Each row has a name. After each piece below comes the name of the row it's from, unless a question asks for something else. Each question is about the rows just above it. Places in a row count from 1.

K: [41.5, 16.5, 5.2, 59.3, 10.4, 4.5, -22.7, 17.8, -16.8, 43.0, 65.1, 3.2, -13.7, -26.0, 3.2, -44.6, -17.6, -13.7, -2.9, -29.9, 20.4, 54.4, -20.4, -0.6, 32.9, 26.6, -3.9, -32.8, -64.9, -45.3, 2.7, 3.4, 18.4, -4.2, -12.5, 18.1, 3.3, -52.7, -56.2, 50.9, 9.3, 58.7, 7.3, 3.2, 8.3, 22.8, 1.2]
C: [2.9, -29.7, -13.6, -54.9, -9.6, -9.3, 36.8, -41.5, 38.1, -28.4, -53.6, -34.4, 2.7, 17.0, 26.5, 11.7, -22.7, 10.4, 3.0, 7.8, 7.6, -10.2, -21.8, 11.5, -17.6, 5.0, 30.1, 59.7, 62.2, 17.9, 20.1, -1.0, -21.0, -4.6, -15.9, -5.8, -25.8, 35.4, 85.3, -29.1, 10.4, -73.5, 8.2, 10.6, -18.2, -27.8, -2.5]
G: [-63.2, 5.2, 13.7, 6.4, 25.8, 3.2, -10.0, 31.9, -9.2, -24.3, -22.6, 49.8, 17.8, 21.1, -35.3, 54.4, 52.3, 3.7, -6.6, 37.4, -53.0, -69.8, 50.6, -38.8, -25.6, -35.9, -23.0, -41.0, 7.0, 23.0, -25.9, -7.0, -2.0, 2.6, 29.0, -25.3, 32.0, 35.2, -26.7, -3.3, -30.6, 10.5, -8.9, 6.9, -11.0, 5.2, -32.7]
W: [-57.5, -2.1, 14.5, -22.1, 10.6, -4.9, -10.6, 12.5, -0.5, -44.7, -42.3, 34.0, 14.2, 28.3, -26.3, 59.3, 50.3, 8.7, -4.5, 34.7, -31.8, -86.9, 46.8, -24.7, -35.0, -36.5, -16.2, -3.4, 43.5, 39.5, -17.8, -8.5, -2.4, 6.2, 19.5, -18.0, 21.2, 39.5, 18.1, -31.8, -27.6, -28.5, -13.4, -10.9, 0.4, -18.7, -27.0]
Z: [16.0, -30.1, -18.1, -56.1, -12.8, 1.3, 33.6, -44.1, 23.8, -25.5, -53.7, -48.9, 2.4, 17.6, 25.9, 2.3, -32.8, 11.8, 6.1, -0.1, 29.0, 10.7, -34.2, 17.9, -11.1, 16.5, 35.3, 58.0, 58.3, 30.0, 22.9, -1.4, -23.8, -5.3, -5.1, 0.4, -27.8, 25.2, 78.4, -39.2, 20.5, -60.9, 6.3, 11.2, -3.3, -26.8, 13.6]
M: [-15.4, -30.4, -26.2, -52.2, -4.8, 4.1, 23.7, -25.4, 23.4, -33.2, -63.9, -28.7, 7.8, 20.5, 17.2, 22.9, -3.4, 24.0, 7.4, 22.5, 4.7, -31.9, 2.3, -6.4, -17.1, -8.9, 18.2, 48.7, 67.7, 30.1, 8.2, -2.3, -25.1, -2.8, 4.7, -15.1, -13.2, 54.3, 67.1, -50.8, -3.0, -64.2, -1.3, 12.6, -9.2, -19.8, -2.1]
R: [-35.0, -26.2, 3.3, -57.0, 3.8, -9.6, 27.8, -33.8, 30.1, -44.8, -57.0, 7.8, -28.7, 18.7, 14.4, 40.3, -1.7, 17.2, 3.9, 16.2, 3.6, -41.1, 4.2, -9.0, -31.0, -4.5, 11.3, 46.0, 68.6, 33.9, 2.1, -2.8, -20.4, 3.4, 9.8, -13.0, -5.3, 46.4, 61.7, -34.9, 6.3, -60.9, 3.0, 5.1, -18.9, -19.5, -12.3]
Which row holds [-28.7, 7.8]?  M
Places of [3.3] in row K:  37

B: [-13.2, 22.9, -52.0, 56.9, -0.8, -7.4, -46.0, -43.1, -12.3, 7.9, -7.4, 11.0, 41.4, 41.4, -13.1, -16.1, 41.4, -24.5, -0.3, 66.2, 50.1]
P: [11.0, 34.2, -12.0, 70.0, -27.6, -31.7, -16.8, 51.7, 47.0, 65.8, 31.7, 15.3, 37.0, 10.5, 30.4, 15.3, -49.9, 64.9, -0.5, 74.6, 30.0]
V: [48.6, -44.6, -36.8, -14.8, 28.4, -54.8, -49.9, 50.8, -0.3, 10.6, -57.7, 18.7, 75.0, 29.2, -1.1, 14.3, -59.9, 11.1, 34.2, -12.0, 11.7]
F: [34.8, -54.6, -39.3, -0.5, 10.6, 8.2, -23.1, -53.0, 57.2, 43.9, 9.2, -26.1, -12.1, -21.0, 33.3, 14.6, -31.7, -34.0, -43.2, 41.8, -17.1]
q: [-44.6, -36.8, -14.8, 28.4, -54.8, -49.9, 50.8]  V
Places of [41.4] in row B:  13 14 17
Which row holds [11.1, 34.2, -12.0]?  V
Where do [51.7, 47.0] appear?  P

nuge: [3.5, -22.6, 52.9, 28.9, 9.0, -19.6, -11.3, 26.7, 19.4, -44.7, 6.3, 11.6, 75.7, -12.2, 7.4, 31.5, -14.1, -6.7, 30.9, 11.8, -22.1, 36.3, -17.3, 3.5, 4.0, -19.8, -2.5, -36.1, 24.6, -2.5, -57.8, 18.5, -40.7, -14.5, -8.3, -10.6, -44.4, -21.1, 12.6, -6.0, -17.1, -35.5, 10.0, 20.8, -20.6, -1.3, -17.4, 23.2, -22.4, -11.2, -1.5, 47.1, 9.7]
zur: [-33.8, 27.0, 31.5, 28.9, 9.0, -19.6, -33.8, 26.7, 19.4, -44.7, 6.3, 11.6, 75.7, -11.9, 7.4, 31.5, -14.1, -6.7, 30.9, 11.7, -22.1, 36.3, -17.3, 3.5, 4.0, -19.8, -2.5, -36.1, 24.6, -8.3, -14.5, -40.7, 18.5, -57.8, -2.5, -10.6, -44.4, -21.1, 12.6, -6.0, -17.1, -35.5, 10.0, 20.8, -20.6, -1.3, -17.4, 23.2, -22.4, -11.2, -1.5, 47.1, 9.7]
kotel: [-25.6, 29.2, 57.6, 25.0, 8.8, -21.6, -33.8, 28.4, 20.5, -44.4, 2.5, 12.4, 82.3, -12.2, 7.4, 32.1, -14.5, -9.6, 30.5, 11.8, -27.1, 38.2, -15.4, 5.5, 3.3, -22.6, 2.9, -36.5, 21.2, -6.0, -14.5, -46.8, 27.0, -63.1, -2.5, -10.6, -49.2, -21.6, 15.5, -3.2, -15.7, -38.0, 9.7, 21.7, -20.7, -1.3, -18.9, 26.6, -28.8, -13.4, -2.4, 55.7, 9.5]
Count of [-20.6] in zur:  1
Places of [30.5] in row kotel:  19
Count of [-11.2] in zur:  1
q: [3.3, -22.6]  kotel
q: [-8.3, -14.5, -40.7, 18.5, -57.8, -2.5]  zur

fotu: [1.4, -5.7, -0.7, 1.2, -1.4, -5.4, -1.4, -3.6]
zofe: [-24.8, -68.7, -5.4, 17.6, -3.1, -28.5, 54.4, -47.1]
kes: [1.5, 7.1, -3.2, -3.2, 1.5, 7.1, 1.5, 1.9]
Peke: [-0.6, -10.6, -0.6, -0.6, -7.2, -0.6, -7.2, -7.2]
pura: [-1.1, 10.8, 2.2, -3.7, 3.1, 8.4, -3.5, -0.5]
koli: [3.1, -35.3, 2.2, 3.2, 3.1, -35.3, 50.4, -35.3]
How many times does koli hold [3.1]?  2
Every place of [-3.2] in kes:  3 4
Count of [-0.6] in Peke:  4

molav: [-20.9, -21.3, -45.2, -48.1, 45.2]
seg: [24.9, -4.4, -6.4, -41.1, -3.3]
Buvev: [-28.9, 15.3, 64.4, 64.3, 45.2]
vur: [45.1, 45.1, 45.1, -2.0, 45.1]
sas: [-48.1, -20.9, -45.2, -21.3, -3.3]
q: [-20.9, -21.3, -45.2, -48.1]  molav
Places of [64.4] in row Buvev:  3
Places of [45.1] in row vur:  1 2 3 5
Places of [64.3] in row Buvev:  4

serek: [-11.2, 42.4, -22.5, -22.8, -73.2, -19.4, -22.6, 5.0, -7.0, -17.9, 57.6, 11.0, -0.7, 18.8, 14.5, -28.1, 3.5, -4.0, 21.7, 25.8, -22.7, -1.1, -16.4, 18.6, -4.3, 10.3, 29.0]
zate: [20.1, 21.8, -30.6, 39.6, 7.9, -8.9, -16.0, -35.2, -7.7, -20.1, -11.8, -61.1, 17.1, -9.4, -54.5, 0.0, -50.6, 34.4, 16.2, 5.7, 16.1, -16.4, 22.6, 47.5, -33.7, 4.4, 46.4]
sigo: [20.1, 21.8, -30.6, 39.6, 7.9, -8.9, 21.8, -35.2, -7.7, -20.1, -11.8, -20.1, 17.1, 21.8, -54.5, 0.0, 21.8, 21.3, -1.1, -4.0, -20.1, 25.8, 78.5, -24.4, 43.8, -20.1, 16.3]
q: [-4.0, 21.7, 25.8, -22.7, -1.1]  serek
At which places does sigo hold [21.8]?  2 7 14 17
The row with [-61.1, 17.1, -9.4, -54.5, 0.0, -50.6, 34.4, 16.2, 5.7, 16.1, -16.4, 22.6] is  zate

telol: [25.1, 18.1, 18.1, 18.1, -20.1, 25.1, 18.1]
rit: [42.9, 25.1, 18.0, -1.3, 25.9, -20.1, -31.1]
kide: [25.2, 4.6, 25.2, -23.9, 88.8, -17.1, -53.1]
Gova: [-1.3, 18.1, -20.1, 25.1, 25.9, 4.0, -19.3]
At which places does telol hold [25.1]?  1 6
Which row holds [25.2, -23.9, 88.8]?  kide
Every place of [18.1] in telol:  2 3 4 7
Every place of [-1.3] in rit:  4
q: [-1.3, 18.1, -20.1, 25.1, 25.9, 4.0, -19.3]  Gova
Where do [25.1, 18.0, -1.3, 25.9, -20.1] appear?  rit
[25.1, 18.1, 18.1, 18.1, -20.1, 25.1] is in which row?  telol

